Here is a tiny trained network, its code and every weight. The questions are about switching its units off for an input and a class, where a switched-off unit gives its printed mean instead of its output.

import numpy as np


def w(rows, s, z=0):
    codes = np.array(rows[::2]) - 128.0
    scale = np.full(codes.shape[1], s)
    scale[-1] = z or s
    return codes * scale


def norm(h):
    return h / np.sqrt((h * h).mean(-1, keepdims=True) + 1e-5)


def f(y):
    return np.maximum(y, 0)


def log_softmax(a):
    a = a - a.max(-1, keepdims=True)
    return a - np.log(np.exp(a).sum(-1, keepdims=True))


def net(x, mask):
    res = np.array(x, float).reshape(1, 6) / 4 @ E
    u = 0
    for l in range(3):
        y = f(norm(res) @ A[l][:, :-1].T + A[l][:, -1])
        res = res + np.where(mask[u : u + 10], y, B[l][:, -1]) @ B[l][:, :-1]
        u += 10
    return log_softmax(norm(res)[-1] @ U[:, :-1].T + U[:, -1])


A, B = {}, {}
E = w([
[126,126,126,130,132],'x0',
[159,203,168,220,127],'x1',
[210,161,198,80,207],'x2',
[130,126,130,128,125],'x3',
[129,130,127,126,125],'x4',
[82,134,253,86,127],'x5',
],0.0036)
A[0] = w([
[163,99,110,203,150,84],'0.n0',
[128,75,171,147,121,77],'0.n1',
[15,112,111,134,69,247],'0.n2',
[162,101,145,86,139,5],'0.n3',
[233,190,136,254,77,137],'0.n4',
[192,169,119,139,53,67],'0.n5',
[91,105,185,94,93,73],'0.n6',
[91,121,100,68,44,106],'0.n7',
[59,28,195,34,89,40],'0.n8',
[66,202,208,190,138,105],'0.n9',
],0.005,0.0021)
B[0] = w([
[114,165,117,149,122,165],'0.n0',
[91,35,102,117,135,139],'0.n1',
[179,102,115,214,126,254],'0.n2',
[164,97,130,95,89,142],'0.n3',
[107,193,117,120,205,254],'0.n4',
[118,133,104,135,165,152],'0.n5',
[74,183,127,134,146,173],'0.n6',
[139,128,101,178,137,187],'0.n7',
[83,180,98,133,164,226],'0.n8',
[170,16,163,186,3,209],'0.n9',
],0.0051,0.0038)
A[1] = w([
[168,124,91,126,167,153],'1.n0',
[72,107,201,104,98,123],'1.n1',
[80,129,126,153,199,157],'1.n2',
[105,173,144,55,128,24],'1.n3',
[177,95,120,25,173,124],'1.n4',
[117,198,173,93,193,128],'1.n5',
[205,176,12,33,171,109],'1.n6',
[121,83,44,182,95,112],'1.n7',
[105,90,3,85,154,250],'1.n8',
[122,169,47,175,108,124],'1.n9',
],0.0053,0.0017)
B[1] = w([
[182,22,106,152,46,181],'1.n0',
[181,145,8,91,187,170],'1.n1',
[94,147,57,120,112,183],'1.n2',
[185,4,11,85,158,145],'1.n3',
[202,170,171,227,43,183],'1.n4',
[174,15,79,74,205,194],'1.n5',
[177,145,189,197,33,222],'1.n6',
[143,147,147,53,162,227],'1.n7',
[65,100,239,117,117,253],'1.n8',
[82,84,126,41,171,222],'1.n9',
],0.0043)
A[2] = w([
[90,33,116,37,105,202],'2.n0',
[151,238,104,201,153,113],'2.n1',
[181,160,128,64,80,121],'2.n2',
[154,152,183,106,176,140],'2.n3',
[3,200,29,144,146,121],'2.n4',
[70,140,173,85,181,206],'2.n5',
[41,87,99,89,105,170],'2.n6',
[204,112,248,87,141,2],'2.n7',
[167,130,124,214,222,103],'2.n8',
[192,185,134,52,233,197],'2.n9',
],0.0054,0.0022)
B[2] = w([
[217,133,92,132,137,253],'2.n0',
[136,69,128,65,151,203],'2.n1',
[126,129,153,156,95,157],'2.n2',
[116,133,96,104,110,179],'2.n3',
[80,209,218,140,139,248],'2.n4',
[115,170,159,188,95,188],'2.n5',
[143,136,96,46,179,229],'2.n6',
[2,198,111,142,186,218],'2.n7',
[98,133,124,88,100,219],'2.n8',
[134,81,77,131,79,233],'2.n9',
],0.0069,0.0036)
U = w([
[197,88,9,49,165,2],'0',
[2,209,150,127,187,139],'1',
[189,117,207,241,47,228],'2',
],0.009,0.00074)

Each question gives the input, the list of numbers given to net, and the class t.
The units are the neurons (one row each of A and B). Each row of codes is followed by its name. A weight is (code - 128) times the scale printed after its matrix; where a second scale follows, it is the last column's (A, B and U).
mask holds one flag per neuron, layer by layer. A switched-off neuron (its flag False) gives its mean, the last column of its row in B, instead of its output. The means were averaged over made-up inputs and are rounded, as every weight is.
A unit's drop is (log p(t) with every unit on - log p(t) with that unit switched off) / (log p(t) with every unit on - log p(t) with every unit switched off).
The circuit of an input: a set's keep is (log p(t) with only the set's units on - log p(t) with every unit switched off) / (log p(t) with every unit on - log p(t) with every unit switched off). Starting from the 12 units with the biggest drops (on a tie, the unit counted first), units are removed one at a time, each time the one whose removal leaves the highest keep (on an exact tie, the one counted first), for as long as the keep stays at least 0.8.
units of the circuit, in order: the units of the circuit, biggest drop first
top k neurons: the k neurons with the biggest drops, biggest first
top k neurons in layer l: the k neurons of layer l with the biggest drops, biggest first
drop of u: that unit's drop, to one decimal
input [8,1,-7,2,1,-7], class 1: top 3 neurons -> 2.n4, 0.n9, 1.n5
input [0,4,-2,5,5,-1], class 1: units of the circuit, in order -> 0.n4
input [0,0,8,-6,-8,-6], class 2: units of the circuit, in order -> 1.n6, 2.n6
input [3,4,7,-3,4,-1], class 0: top 2 neurons -> 1.n8, 2.n9
input [3,8,0,1,5,-2], class 1: top 4 neurons in layer 0 -> 0.n4, 0.n0, 0.n2, 0.n5
input [-6,3,-6,-6,-7,2], class 2: top 2 neurons in layer 0 -> 0.n9, 0.n2
input [-5,2,-7,3,7,3], class 2: top 3 neurons in layer 0 -> 0.n2, 0.n9, 0.n4
input [-7,7,-1,1,-1,-7], class 1: top 2 neurons in layer 2 -> 2.n4, 2.n0
input [6,8,0,-3,8,-8], class 1: top 4 neurons -> 2.n4, 0.n4, 2.n0, 0.n0
input [6,-7,1,7,5,-6], class 2: top 2 neurons -> 1.n6, 1.n4
input [6,-1,-5,8,-2,0], class 0: top 2 neurons -> 0.n4, 0.n2
input [-5,6,-1,6,2,-1], class 1: top 2 neurons -> 0.n4, 2.n4
input [4,-7,4,-4,-6,-8], class 2: drop of 1.n6 -> 0.2
input [-6,-6,4,0,-7,-8], class 2: drop of 2.n0 -> 0.0
input [6,8,-6,1,-3,-5], class 1: drop of 2.n4 -> 0.1
input [-6,3,-2,7,-3,-4], class 1: top neuron -> 2.n4
